Below is a small trained network, with its code and all its weights. Each question gives an input and a class and asks what happens when units are switched off, that is, made to give their printed mean instead of their output.

import numpy as np


def w(rows, s, z=0):
    codes = np.array(rows[::2]) - 128.0
    scale = np.full(codes.shape[1], s)
    scale[-1] = z or s
    return codes * scale


def f(y):
    return np.maximum(y, 0)


def log_softmax(a):
    a = a - a.max(-1, keepdims=True)
    return a - np.log(np.exp(a).sum(-1, keepdims=True))


def net(x, mask):
    res = np.array(x, float).reshape(1, 8) / 4 @ E
    y = f(res @ A[0][:, :-1].T + A[0][:, -1])
    res = res + np.where(mask, y, B[0][:, -1]) @ B[0][:, :-1]
    return log_softmax(res[-1] @ U[:, :-1].T + U[:, -1])


A, B = {}, {}
E = w([
[188,165,193,103,198,196,86,91,98,160,157,169],'x0',
[176,108,134,68,88,64,149,157,34,91,208,104],'x1',
[202,96,112,151,21,188,55,145,178,129,159,91],'x2',
[115,124,114,129,132,136,114,110,124,113,138,129],'x3',
[104,227,41,125,182,122,113,175,154,149,198,109],'x4',
[163,147,167,189,190,133,158,163,158,1,140,81],'x5',
[125,75,171,69,146,148,176,81,178,173,166,47],'x6',
[175,161,77,229,128,100,155,30,91,183,128,105],'x7',
],0.0085)
A[0] = w([
[88,132,130,80,151,170,146,75,170,131,179,10,118],'N0',
[113,228,57,126,178,117,122,188,202,159,225,114,111],'N1',
[136,92,151,169,109,75,105,160,87,116,76,226,254],'N2',
[81,115,89,66,73,111,108,97,88,253,99,182,129],'N3',
[163,193,145,169,91,78,148,64,65,152,79,90,40],'N4',
[209,171,171,75,195,217,66,77,89,130,159,136,138],'N5',
[100,75,124,90,105,184,75,170,139,103,166,107,156],'N6',
[148,166,105,67,96,112,146,148,50,80,153,138,87],'N7',
[57,190,169,83,224,86,222,111,76,147,106,148,135],'N8',
[65,100,49,140,67,57,190,152,179,101,103,80,137],'N9',
[67,119,145,101,190,96,172,108,115,97,111,182,61],'N10',
[93,104,86,104,118,122,86,101,107,235,106,174,29],'N11',
[210,144,111,91,106,32,135,140,88,131,168,104,59],'N12',
[128,118,169,70,93,85,122,131,30,89,137,80,86],'N13',
[165,154,148,191,161,106,157,96,116,153,134,103,54],'N14',
[81,136,190,90,139,146,121,200,162,84,101,168,74],'N15',
[69,142,131,164,131,121,111,127,182,144,46,122,75],'N16',
[113,81,91,95,140,141,189,123,175,177,133,106,164],'N17',
[189,95,130,206,140,98,175,31,120,97,125,133,116],'N18',
[40,142,165,74,97,135,115,190,164,66,115,152,103],'N19',
[132,184,109,148,127,111,105,167,82,115,93,216,125],'N20',
[171,181,189,97,185,201,80,96,81,173,151,186,140],'N21',
[114,148,114,162,157,146,113,111,182,167,66,124,42],'N22',
[119,82,151,91,132,93,164,107,164,147,123,87,149],'N23',
[163,128,139,99,147,90,124,134,40,112,196,95,108],'N24',
[181,139,60,135,95,127,72,183,118,103,86,174,165],'N25',
[118,150,124,159,174,168,118,111,206,106,74,117,43],'N26',
[134,107,150,72,108,126,177,74,144,164,148,83,114],'N27',
[96,165,109,127,157,173,117,123,169,182,40,162,99],'N28',
[180,145,55,197,174,124,149,95,116,146,131,93,123],'N29',
[122,109,198,47,165,163,111,176,152,65,82,166,72],'N30',
[173,161,118,194,108,85,152,85,159,165,125,121,39],'N31',
[130,127,139,61,138,126,122,206,165,115,160,187,6],'N32',
[170,41,189,146,85,156,148,74,119,60,93,172,206],'N33',
[121,178,118,145,165,110,112,139,160,108,171,91,146],'N34',
[67,127,109,126,233,85,201,144,60,155,104,141,28],'N35',
[220,116,157,196,65,169,79,170,181,174,179,94,100],'N36',
[171,134,163,193,188,146,163,167,121,25,91,70,173],'N37',
[68,72,63,174,95,104,153,117,148,127,151,101,231],'N38',
[128,125,191,66,150,120,148,82,164,178,177,65,164],'N39',
[143,111,178,128,121,135,184,95,154,100,129,96,218],'N40',
[127,63,159,173,118,160,164,81,147,107,87,182,122],'N41',
[111,143,142,162,181,163,150,83,178,51,134,85,152],'N42',
[65,87,66,118,87,79,137,148,93,105,122,69,136],'N43',
[166,127,112,155,109,112,160,127,48,147,165,83,55],'N44',
[69,148,125,157,130,185,108,144,190,164,64,122,49],'N45',
[72,70,199,173,172,90,181,113,86,112,95,184,98],'N46',
[111,94,130,66,117,85,104,154,92,94,142,92,105],'N47',
],0.008,0.0036)
B[0] = w([
[135,174,169,177,144,85,71,115,129,109,118,159,198],'N0',
[133,196,85,20,87,71,119,101,80,195,65,48,231],'N1',
[129,215,115,156,146,105,105,98,121,147,104,151,210],'N2',
[116,126,85,83,127,111,123,254,153,79,141,182,228],'N3',
[61,98,141,127,129,96,135,109,112,192,154,141,178],'N4',
[195,126,102,130,143,177,196,103,96,102,106,161,220],'N5',
[101,148,133,176,87,109,159,112,151,170,179,128,196],'N6',
[112,121,183,143,167,156,82,119,99,110,107,91,180],'N7',
[154,136,97,169,66,180,113,129,197,113,144,97,245],'N8',
[178,109,127,163,168,140,202,120,82,76,80,146,227],'N9',
[140,123,84,202,86,151,127,114,176,143,168,98,193],'N10',
[106,88,112,67,140,128,98,184,148,66,160,161,188],'N11',
[124,59,195,142,158,181,87,153,127,112,95,75,185],'N12',
[84,132,169,101,149,164,105,138,121,122,110,85,192],'N13',
[78,74,106,115,141,112,140,131,126,139,165,149,168],'N14',
[69,119,127,127,162,116,144,101,136,193,177,139,204],'N15',
[136,93,182,114,166,180,123,108,77,109,102,95,186],'N16',
[153,137,138,148,166,122,112,123,164,114,94,157,182],'N17',
[90,117,94,100,128,94,133,143,111,182,175,158,195],'N18',
[90,115,117,135,141,103,176,94,134,195,183,155,214],'N19',
[138,178,154,163,148,97,100,55,132,78,136,145,193],'N20',
[171,116,120,125,120,161,228,107,122,105,103,144,217],'N21',
[116,67,198,113,154,156,119,130,79,119,116,95,171],'N22',
[160,161,153,163,168,84,124,105,135,133,109,144,186],'N23',
[121,115,161,125,156,172,116,171,76,103,119,105,194],'N24',
[134,165,163,160,116,136,110,71,159,117,132,148,197],'N25',
[89,84,156,140,148,185,94,157,54,83,109,95,184],'N26',
[136,164,141,145,127,99,62,112,127,109,116,155,188],'N27',
[122,113,164,125,154,171,76,138,87,103,111,98,194],'N28',
[55,124,134,109,141,138,130,121,134,197,172,170,194],'N29',
[124,99,130,109,145,102,145,117,128,196,171,132,213],'N30',
[72,70,136,149,152,116,138,109,128,160,193,151,168],'N31',
[102,80,156,141,126,109,140,82,114,162,170,144,175],'N32',
[139,179,92,66,93,119,112,137,156,187,71,82,225],'N33',
[148,160,68,88,135,124,117,146,130,157,119,126,183],'N34',
[138,106,93,179,75,166,107,119,190,116,153,79,208],'N35',
[146,122,104,176,67,143,141,139,192,104,177,90,212],'N36',
[131,110,89,55,149,103,98,200,163,86,138,201,235],'N37',
[169,174,141,140,110,147,202,132,120,151,137,154,205],'N38',
[144,174,150,180,167,82,104,115,135,115,113,163,209],'N39',
[139,188,113,119,126,112,104,149,136,139,110,166,193],'N40',
[139,128,123,70,131,134,111,139,97,193,104,84,185],'N41',
[125,123,138,111,134,109,114,199,113,106,134,157,205],'N42',
[145,156,137,138,145,171,171,129,100,109,117,131,197],'N43',
[91,92,181,141,149,145,117,128,79,159,156,115,173],'N44',
[101,92,178,163,135,173,129,121,84,114,130,92,188],'N45',
[169,127,75,136,91,141,103,151,159,150,124,74,204],'N46',
[118,121,160,133,131,162,139,128,113,154,131,114,180],'N47',
],0.0072,0.011)
U = w([
[109,84,191,127,150,172,98,137,80,117,127,80,72],'0',
[87,96,132,126,137,106,167,90,124,192,200,161,85],'1',
[130,117,96,84,134,116,113,213,142,84,145,186,104],'2',
[160,118,92,179,62,162,117,109,178,127,170,83,112],'3',
[144,165,95,59,111,106,122,98,108,179,74,82,137],'4',
[175,127,127,137,142,149,252,95,101,105,101,163,120],'5',
[136,184,162,174,151,87,71,69,133,112,116,177,104],'6',
[131,151,135,136,132,144,133,139,121,151,133,140,254],'7',
],0.014,0.0093)

Each question gives the input, the list of numbers given to net, and the class t.
The units are the neurons (one row each of A and B). Each row of codes is followed by its name. A weight is (code - 128) times the scale printed after its matrix; where a second scale follows, it is the last column's (A, B and U).
mask holds one flag per neuron, in row order. A switched-off neuron (its flag False) gives its mean, the last column of its row in B, instead of its output. The means were averaged over made-up inputs and are rounded, as every weight is.
A unit's drop is (log p(t) with every unit on - log p(t) with that unit switched off) / (log p(t) with every unit on - log p(t) with every unit switched off).
The circuit of an input: a set's keep is (log p(t) with only the set's units on - log p(t) with every unit switched off) / (log p(t) with every unit on - log p(t) with every unit switched off). Starting from the 12 units with the biggest drops (on a tie, the unit counted first), units are removed one at a time, each time the one whose removal leaves the highest keep (on an exact tie, the one counted first), for as long as the keep stays at least 0.8.
units of the circuit, in order: the units of the circuit, biggest drop first
most important unit: the unit with the biggest drop
k most important neurons: the k neurons with the biggest drops, biggest first
input [-2,-3,-8,8,-4,2,3,-7], class 3: 3 most important neurons	N8, N46, N10
input [4,-7,3,0,5,5,2,5], class 0: most important unit	N26
input [1,-2,-6,-3,-6,2,-8,8], class 1: 2 most important neurons	N18, N4
input [2,1,-8,4,-7,-2,0,-6], class 3: units of the circuit, in order	N8, N10
input [8,-5,7,7,1,-1,5,-4], class 5: 4 most important neurons	N5, N21, N8, N35
input [-3,5,-7,6,7,6,0,-4], class 3: units of the circuit, in order	N8, N35
input [8,2,3,-5,-1,4,0,-8], class 1: units of the circuit, in order	N30, N15
input [-1,0,7,4,4,8,8,-8], class 1: 2 most important neurons	N6, N19
input [-1,2,-1,0,6,4,7,1], class 6: 3 most important neurons	N0, N39, N33
input [-2,8,-3,3,-2,-2,-8,6], class 0: units of the circuit, in order	N12, N7
input [-3,1,-5,-4,4,5,8,-6], class 6: 2 most important neurons	N0, N39
input [-2,-5,1,6,0,-7,-8,-1], class 6: 3 most important neurons	N20, N25, N2
input [8,-2,8,-4,3,-3,-7,-3], class 3: 2 most important neurons	N36, N9
input [3,4,-6,-8,-3,-8,1,2], class 2: units of the circuit, in order	N3
input [-3,-5,-8,3,3,5,-4,2], class 3: units of the circuit, in order	N35, N8
input [2,0,-7,2,4,3,-2,-7], class 1: 3 most important neurons	N15, N19, N30
input [-3,-4,3,1,0,0,8,6], class 6: units of the circuit, in order	N0, N39
input [3,1,-8,-5,6,3,-3,-5], class 3: 3 most important neurons	N8, N35, N10
input [-6,-5,-8,-3,-5,8,3,6], class 2: 2 most important neurons	N37, N42
input [1,8,-5,5,3,-2,5,8], class 0: most important unit	N12
input [3,6,-1,8,2,0,8,-2], class 6: units of the circuit, in order	N39, N0
input [-3,5,-8,0,-3,-6,3,0], class 3: units of the circuit, in order	N8, N35
input [-1,6,-5,-3,-5,-6,0,0], class 0: units of the circuit, in order	N13, N12
input [-5,6,-5,-2,4,4,4,0], class 0: 2 most important neurons	N12, N24
